102 23 92 -103 -225 -35 131 -35 12 -23 111 410 19 -51 -11 -11 -79 10 136 107 11 -4 5 165 2 -26 -103 -113 : (81) & (17)
18 -2 31 -61 -204 -117 55 -60 -46 -57 105 568 81 6 68 -50 -40 -30 34 -24 13 -28 -17 85 -4 -81 -3 -71 : (81) & (17)
120 -36 56 -55 -377 18 44 6 55 -64 118 504 6 -30 51 -404 1 10 86 35 1 -57 38 -30 0 30 -8 -66 : (84) & (17)
36 -13 28 12 -475 75 57 -39 -49 -37 83 470 0 2 11 -120 11 6 117 11 -8 -63 -49 73 -57 25 -14 -25 : (80) & (14)
18 38 135 2 -143 -37 129 -67 6 -51 24 432 -49 11 75 -236 11 15 -60 16 40 -61 -30 -8 41 3 -45 -72 : (84) & (17)
-2 -23 128 59 -211 6 87 -32 -24 -32 -1 472 -55 33 75 -270 42 -53 -63 59 -6 -50 26 -36 15 -99 -7 -48 : (84) & (17)
118 -9 -70 -25 -621 -64 26 -8 -2 -2 -126 482 -151 -2 5 -311 -106 -13 89 62 -37 -123 -46 78 -90 130 37 -34 : (81) & (14)
42 -12 -59 -101 -823 32 77 -73 -43 -96 143 743 -15 -108 -55 -353 -44 -27 305 62 80 -93 -10 42 -31 72 -60 -96 : (80) & (14)
55 3 1 -80 -91 11 61 -27 59 -106 175 437 16 -25 -23 -248 35 -20 70 42 -104 9 6 28 -39 -51 -66 -102 : (84) & (14)
64 3 6 126 -567 160 216 -81 -8 -46 8 654 -66 -1 -70 -309 14 -28 193 41 -21 -55 24 33 38 -116 5 -37 : (84) & (14)
63 4 66 -31 -724 44 89 -43 13 -42 -1 229 -11 -45 48 -448 -66 14 125 97 -11 -106 29 -3 36 -46 -5 -45 : (74) & (14)
12 10 36 -28 -445 84 38 -52 50 -43 -88 277 -18 -174 -67 -563 136 2 119 64 -50 10 4 -27 -22 -19 -17 55 : (81) & (14)
40 -10 113 -122 -644 5 79 -34 100 -92 143 504 -64 -19 -15 -90 -55 55 41 164 22 -46 0 -53 -6 -171 -28 -81 : (84) & (14)
-24 3 5 60 -491 58 85 57 -17 -86 147 564 -36 -80 33 -309 -26 1 79 72 60 -38 11 -5 7 -94 -35 -52 : (84) & (14)
73 0 38 -154 -215 13 70 -90 46 -72 65 376 82 -65 -143 -319 34 -20 137 57 -43 -151 68 1 -6 -41 -11 -52 : (81) & (14)
-29 11 50 -14 -570 20 37 6 -46 -62 96 132 71 14 107 -95 -12 -23 17 -20 86 -107 74 29 -4 78 -32 -48 : (80) & (17)
45 -24 26 -58 -195 -42 -22 -90 -11 -55 -3 630 -7 -76 -45 -304 73 -52 44 76 25 -39 10 -33 -58 -125 13 -135 : (84) & (14)
36 -17 25 62 -279 38 53 -95 -35 -148 84 427 103 16 99 -170 -98 64 90 74 -17 -33 -37 56 30 67 -12 -33 : (81) & (17)
97 20 -87 -50 -559 84 109 -25 57 8 3 506 -15 -84 -89 -646 -15 -10 141 53 -14 -35 35 23 82 -816 27 20 : (81) & (14)
151 -44 22 -101 -731 53 45 -64 8 -42 -88 414 -81 -22 -73 -336 10 14 168 118 -64 -28 -1 18 52 55 -18 28 : (81) & (14)
22 -82 -73 -39 -823 119 59 -101 -17 -111 47 533 -24 -59 -53 -288 24 4 398 33 -79 -79 27 -2 -51 -14 4 -70 : (80) & (14)
51 -3 5 -34 -423 -11 27 -52 -1 -79 -45 378 -8 -69 -36 -240 8 1 197 45 -113 18 21 -13 30 -48 6 -67 : (74) & (14)
30 64 140 -71 -440 -82 45 -50 -87 -43 145 620 -54 54 0 75 14 -5 -59 142 -25 -88 9 -24 34 -70 -11 -6 : (84) & (17)
66 -18 67 -82 -404 11 103 -166 -59 -68 161 645 8 -52 46 -178 -30 -36 66 61 1 -86 19 12 5 -86 -61 25 : (81) & (17)
11 -86 30 11 -83 -24 12 14 -62 -41 50 302 41 23 -109 -25 25 -41 238 35 -52 33 36 5 70 27 -29 -2 : (80) & (14)
56 12 7 -9 -647 43 29 -27 -27 -155 38 275 -56 -39 9 -302 -21 94 140 28 -29 -74 2 125 -60 65 40 -109 : (80) & (17)
24 19 53 -45 -736 2 82 -115 -9 -75 175 679 5 26 17 -312 31 -15 100 20 51 -102 85 8 32 -13 -24 -76 : (84) & (17)
24 -1 40 -12 -403 40 72 -116 56 -84 44 566 6 -73 65 -234 28 12 -29 28 14 -54 26 28 -101 -33 0 -122 : (84) & (17)
199 -19 66 -99 -249 -6 98 -113 30 -72 -51 658 -19 -60 10 -399 17 -54 238 92 -25 28 -16 -5 -53 -41 -56 -166 : (84) & (14)
26 -21 101 -64 -303 -53 65 -162 -37 -40 115 759 -44 86 -8 -27 68 -15 46 46 -27 -16 40 -6 36 -37 -56 -58 : (84) & (14)
-36 -33 161 11 -446 -15 56 -84 -52 -53 28 631 -82 132 30 -12 59 6 -15 -9 39 -156 43 -91 67 27 -40 -111 : (84) & (17)
44 -20 48 -5 -500 -39 89 -1 -36 -39 61 312 44 -91 -12 -246 14 11 53 45 -69 -24 25 22 181 -48 -40 -91 : (80) & (14)
57 -4 22 6 -378 68 145 -87 51 -82 92 589 21 -92 22 -451 -109 18 94 58 -66 -105 47 41 19 -130 -34 -104 : (81) & (14)
170 21 -14 -121 -823 5 26 -57 -62 -75 88 461 -87 -4 -42 -14 35 -48 128 45 -62 -157 27 -48 10 59 -49 -48 : (80) & (14)
119 50 28 -114 -403 19 119 -50 -56 -65 218 503 -2 -44 154 -182 -104 13 219 87 5 295 65 70 -3 5 -13 -58 : (74) & (17)

53 19 146 85 -46 -82 -151 -104 -97 -34 17 99 -19 -189 -123 10 50 44 46 -27 97 -69 -67 -170 -10 28 37 -15 : (76) & [10]
47 59 189 112 25 -47 -128 -119 -120 -7 40 83 -48 -180 -166 31 12 79 20 -138 105 -35 -69 -169 -3 53 48 51 : (76) & [10]
-35 33 80 124 -81 -30 -73 -58 -146 -3 73 23 -60 -35 -90 -11 47 50 -36 -138 117 18 -49 -117 17 6 13 30 : (76) & [10]
-23 55 77 121 -133 -69 -89 -77 -127 -24 47 59 -76 -83 -132 9 62 57 8 -121 141 -31 -80 -140 22 4 19 -37 : (76) & [10]
-25 157 175 212 -118 -79 -80 -69 -201 88 138 80 -132 -155 -115 9 91 85 -36 -427 254 15 -116 -448 105 37 17 9 : (65) & [10]
49 145 148 154 56 -45 -31 -68 22 17 12 67 -46 -231 -73 21 -59 15 60 -66 118 -99 -83 -145 88 48 -38 19 : (71) & [15]
-4 92 63 110 -64 -68 -74 -66 -118 15 37 27 -46 -98 -114 -3 33 26 -7 -154 135 -3 -73 -162 18 10 3 6 : (76) & [10]
38 138 223 175 78 -9 -50 -87 -35 14 63 126 -109 -153 -116 -6 -17 72 -31 -200 107 -76 -70 -171 33 63 19 50 : (67) & [15]
62 74 130 127 -76 -49 11 -148 -35 -26 -2 71 -64 -107 -81 26 42 59 31 -91 57 -106 -53 -149 -9 66 22 -37 : (67) & [10]
-15 7 57 52 -97 -24 -143 -8 -66 -24 62 65 -36 -52 -92 12 95 41 -60 -46 93 -16 -45 -89 4 -5 16 -17 : (76) & [10]
26 73 184 151 -122 -85 -32 -134 -96 -27 43 83 -59 -125 -103 23 43 70 64 -114 123 -64 -55 -209 15 52 18 -5 : (67) & [10]
-39 38 32 90 -52 -41 -151 32 -64 9 42 25 -31 -106 -92 0 9 -10 -20 -30 143 -16 -75 -84 -9 -61 -29 -10 : (76) & [21]
-22 46 45 86 -106 -39 -40 -58 -107 -1 32 34 -52 -29 -92 8 72 50 -24 -123 85 -13 -38 -103 4 -1 8 -13 : (76) & [10]
